Below is a small trained network, with its code and all its weights. Each question gives an input and a target symbol and asks what happens when units are switched off, that is, made to give their printed mean instead of their output.

import numpy as np


def w(rows, s, z=0):
    codes = np.array(rows[::2]) - 128.0
    scale = np.full(codes.shape[1], s)
    scale[-1] = z or s
    return codes * scale


def f(y):
    return np.maximum(y, 0)


def softmax(a):
    e = np.exp(a - a.max(-1, keepdims=True))
    return e / e.sum(-1, keepdims=True)


def log_softmax(a):
    a = a - a.max(-1, keepdims=True)
    return a - np.log(np.exp(a).sum(-1, keepdims=True))


def net(x, mask):
    ids = ['βδεζθμφ'.index(c) for c in x.split()]
    T = len(ids)
    res = E[ids] + P[:T]
    r = res
    for j in range(3):
        rows = slice(3 * j, 3 * j + 3)
        q, k, v = (r @ M[0][rows].T for M in (Q, K, V))
        z = softmax(np.where(np.tri(T) > 0, q @ k.T / 3**0.5, -1e9)) @ v
        o = O[0][rows]
        res = res + np.where(mask[j], z, o[:, -1]) @ o[:, :-1]
    y = f(res @ A[0][:, :-1].T + A[0][:, -1])
    res = res + np.where(mask[3:7], y, B[0][:, -1]) @ B[0][:, :-1]
    return log_softmax(res[-1] @ U[:, :-1].T + U[:, -1])


Q, K, V, O, A, B = {}, {}, {}, {}, {}, {}
E = w([
[68,116,139,153],'β',
[142,246,169,147],'δ',
[112,181,207,149],'ε',
[132,154,153,67],'ζ',
[82,155,86,133],'θ',
[116,188,57,75],'μ',
[108,254,101,224],'φ',
],0.0068)
P = w([
[177,111,82,153],'0',
[64,109,152,112],'1',
[188,171,197,110],'2',
[68,191,119,74],'3',
[2,159,167,77],'4',
[95,199,210,76],'5',
],0.0066)
Q[0] = w([
[81,217,144,107],'head 1',
[121,145,115,126],'head 1',
[78,254,230,92],'head 1',
[126,156,125,77],'head 2',
[105,241,181,78],'head 2',
[113,126,139,103],'head 2',
[171,77,153,177],'head 3',
[86,174,218,89],'head 3',
[153,72,70,215],'head 3',
],0.03)
K[0] = w([
[96,136,115,99],'head 1',
[122,132,120,118],'head 1',
[4,177,159,90],'head 1',
[69,154,122,104],'head 2',
[58,158,159,64],'head 2',
[128,147,119,141],'head 2',
[141,70,131,117],'head 3',
[61,130,163,72],'head 3',
[238,118,110,155],'head 3',
],0.031)
V[0] = w([
[59,64,167,173],'head 1',
[56,97,6,115],'head 1',
[124,210,58,207],'head 1',
[198,198,129,104],'head 2',
[140,139,131,122],'head 2',
[188,185,129,105],'head 2',
[117,128,139,143],'head 3',
[158,111,78,69],'head 3',
[99,139,175,180],'head 3',
],0.021)
O[0] = w([
[164,36,139,161,179],'head 1',
[255,146,72,101,255],'head 1',
[154,202,61,225,219],'head 1',
[108,215,124,169,122],'head 2',
[125,133,127,132,128],'head 2',
[114,194,127,159,119],'head 2',
[127,121,127,139,154],'head 3',
[136,169,112,58,29],'head 3',
[120,87,142,190,216],'head 3',
],0.019,0.0036)
A[0] = w([
[6,144,140,150,104],'neuron 1',
[75,94,183,53,154],'neuron 2',
[108,55,181,111,70],'neuron 3',
[80,200,157,124,253],'neuron 4',
],0.014,0.004)
B[0] = w([
[214,164,185,116,231],'neuron 1',
[152,131,7,156,213],'neuron 2',
[56,173,166,107,253],'neuron 3',
[59,60,129,129,251],'neuron 4',
],0.017,0.015)
U = w([
[46,25,131,102,186],'β',
[149,112,170,124,123],'δ',
[70,213,152,119,13],'ε',
[67,168,70,93,103],'ζ',
[164,1,98,125,254],'θ',
[174,206,114,65,152],'μ',
[109,120,92,192,77],'φ',
],0.0041,0.0039)

Each question gives the input, a string of symbols that net reads in full, and the target symbol t.
The units are the heads (3 rows each of Q, K, V and O) and the neurons (one row each of A and B). Each row of codes is followed by its name. A weight is (code - 128) times the scale printed after its matrix; where a second scale follows, it is the last column's (O, A, B and U).
mask holds one flag per unit, heads first, then neurons. A switched-off unit (its flag False) gives its mean, the last column of its rows in O or B, instead of its output. The means were averaged over made-up inputs and are rounded, as every weight is.
A unit's drop is (log p(t) with every unit on - log p(t) with that unit switched off) / (log p(t) with every unit on - log p(t) with every unit switched off).
The circuit of an input: a set's keep is (log p(t) with only the set's units on - log p(t) with every unit switched off) / (log p(t) with every unit on - log p(t) with every unit switched off). Starting from all 7 units, units are removed one at a time, each time the one whose removal leaves the highest keep (on an exact tie, the one counted first), for as long as the keep stays at least 0.8.
circuit, biggest first: the units of the circuit, biggest drop first
most important unit: the unit with the biggest drop
k most important neurons: the k neurons with the biggest drops, biggest first
which heads matter: for each layer, one digit per head in row order, 1 if its drop is at least 0.15 and else 0, layers parted by /
input θ θ ζ, target θ: circuit, biggest first -> head 1; neuron 3
input ζ φ ζ, target φ: 2 most important neurons -> neuron 3; neuron 1
input β ζ θ, target ζ: which heads matter -> 100
input μ ε δ, target ε: circuit, biggest first -> neuron 3; head 1; neuron 4
input ε ε θ, target ε: circuit, biggest first -> head 1; neuron 3; neuron 4
input ε θ β φ β δ, target β: most important unit -> neuron 3
input ζ β ζ, target β: circuit, biggest first -> neuron 3; head 1; head 2
input β μ ε φ ε, target ε: circuit, biggest first -> neuron 3; head 1; neuron 1
input δ θ μ, target θ: circuit, biggest first -> neuron 3; head 1
input μ θ β μ θ ε, target θ: which heads matter -> 110
input β μ δ μ β μ, target β: which heads matter -> 111
input φ μ ε, target μ: which heads matter -> 101
input δ μ μ μ, target ζ: which heads matter -> 111
input μ θ β, target θ: circuit, biggest first -> neuron 3; head 1
input δ θ φ, target θ: which heads matter -> 110
input θ ε δ μ φ ε, target φ: 2 most important neurons -> neuron 3; neuron 1
input β ε ε β θ μ, target θ: circuit, biggest first -> head 1; neuron 3
input ζ ζ β, target ζ: which heads matter -> 100
input β δ ζ, target δ: most important unit -> neuron 1
input μ ε μ, target ε: circuit, biggest first -> head 1; neuron 3; neuron 4
input θ ε ε, target ε: circuit, biggest first -> neuron 3; head 1; neuron 4
input θ ε θ β, target θ: which heads matter -> 100
